Here is a tiny trained network, its code and every weight. The questions are about switching its units off for an input and a class, where a switched-off unit gives its printed mean instead of its output.

import numpy as np


def w(rows, s, z=0):
    codes = np.array(rows[::2]) - 128.0
    scale = np.full(codes.shape[1], s)
    scale[-1] = z or s
    return codes * scale


def f(y):
    return np.maximum(y, 0)


def log_softmax(a):
    a = a - a.max(-1, keepdims=True)
    return a - np.log(np.exp(a).sum(-1, keepdims=True))


def net(x, mask):
    res = np.array(x, float).reshape(1, 8) / 4 @ E
    y = f(res @ A[0][:, :-1].T + A[0][:, -1])
    res = res + np.where(mask, y, B[0][:, -1]) @ B[0][:, :-1]
    return log_softmax(res[-1] @ U[:, :-1].T + U[:, -1])


A, B = {}, {}
E = w([
[109,245,103,127,134],'x0',
[137,138,179,77,228],'x1',
[131,133,143,147,125],'x2',
[133,133,143,149,125],'x3',
[127,128,127,126,128],'x4',
[129,129,133,137,127],'x5',
[127,125,120,120,130],'x6',
[6,135,166,89,92],'x7',
],0.014)
A[0] = w([
[178,203,70,136,142,173],'n0',
[78,78,196,91,83,151],'n1',
[23,227,154,102,104,74],'n2',
[142,132,79,138,80,179],'n3',
[192,6,148,127,122,231],'n4',
[129,122,78,157,26,254],'n5',
],0.012,0.0061)
B[0] = w([
[195,203,132,90,126,197],'n0',
[70,84,183,107,101,207],'n1',
[155,79,81,202,184,233],'n2',
[156,127,81,111,78,186],'n3',
[103,62,87,153,172,255],'n4',
[152,107,81,138,4,239],'n5',
],0.014,0.016)
U = w([
[135,76,13,202,104,128],'0',
[135,91,93,161,254,253],'1',
[42,74,116,110,30,24],'2',
[41,89,236,78,167,97],'3',
[187,218,110,120,44,91],'4',
[182,231,164,74,188,109],'5',
],0.011,0.004)

Each question gives the input, the list of numbers given to net, and the class t.
The units are the neurons (one row each of A and B). Each row of codes is followed by its name. A weight is (code - 128) times the scale printed after its matrix; where a second scale follows, it is the last column's (A, B and U).
mask holds one flag per neuron, in row order. A switched-off neuron (its flag False) gives its mean, the last column of its row in B, instead of its output. The means were averaged over made-up inputs and are rounded, as every weight is.
A unit's drop is (log p(t) with every unit on - log p(t) with that unit switched off) / (log p(t) with every unit on - log p(t) with every unit switched off).
The circuit of an input: a set's keep is (log p(t) with only the set's units on - log p(t) with every unit switched off) / (log p(t) with every unit on - log p(t) with every unit switched off). Starting from all 6 units, units are removed one at a time, each time the one whose removal leaves the highest keep (on an exact tie, the one counted first), for as long as the keep stays at least 0.8.
units of the circuit, in order: the units of the circuit, biggest drop first
most important unit: the unit with the biggest drop
k most important neurons: the k neurons with the biggest drops, biggest first
drop of u: that unit's drop, to one decimal
input [-3,1,-5,6,-5,-3,-7,-4], class 1: 2 most important neurons => (n5, n3)
input [1,-1,7,-2,8,3,-4,-4], class 4: most important neuron => (n2)
input [2,-6,8,-7,-3,3,-7,-8], class 4: 2 most important neurons => (n0, n2)
input [-6,1,-7,7,-8,7,5,8], class 3: units of the circuit, in order => (n5, n1)
input [-1,3,5,7,6,-2,-3,7], class 3: 3 most important neurons => (n1, n5, n4)
input [0,2,6,4,6,0,-3,5], class 3: 3 most important neurons => (n5, n1, n4)
input [-4,6,-6,8,-6,5,8,7], class 3: 2 most important neurons => (n5, n1)
input [1,-1,6,5,-7,-3,-6,0], class 4: 2 most important neurons => (n4, n2)
input [3,2,1,-7,-3,-3,5,-1], class 5: units of the circuit, in order => (n5, n4)
input [7,6,3,-2,1,5,-6,4], class 1: 2 most important neurons => (n2, n5)
input [-7,-4,-3,-7,-5,-6,3,2], class 2: 2 most important neurons => (n2, n1)
input [5,4,-6,7,7,6,-1,5], class 1: 2 most important neurons => (n5, n2)
input [6,5,4,-6,7,0,6,7], class 1: 2 most important neurons => (n2, n5)
input [0,-2,-1,-5,-8,-6,3,4], class 2: most important unit => n4
input [1,-2,4,3,-1,0,-8,-4], class 4: drop of n0 => 0.1
input [-8,-2,6,8,-1,-1,-5,2], class 2: drop of n1 => 0.5
input [3,3,2,3,-6,-3,2,-5], class 5: drop of n5 => 0.2
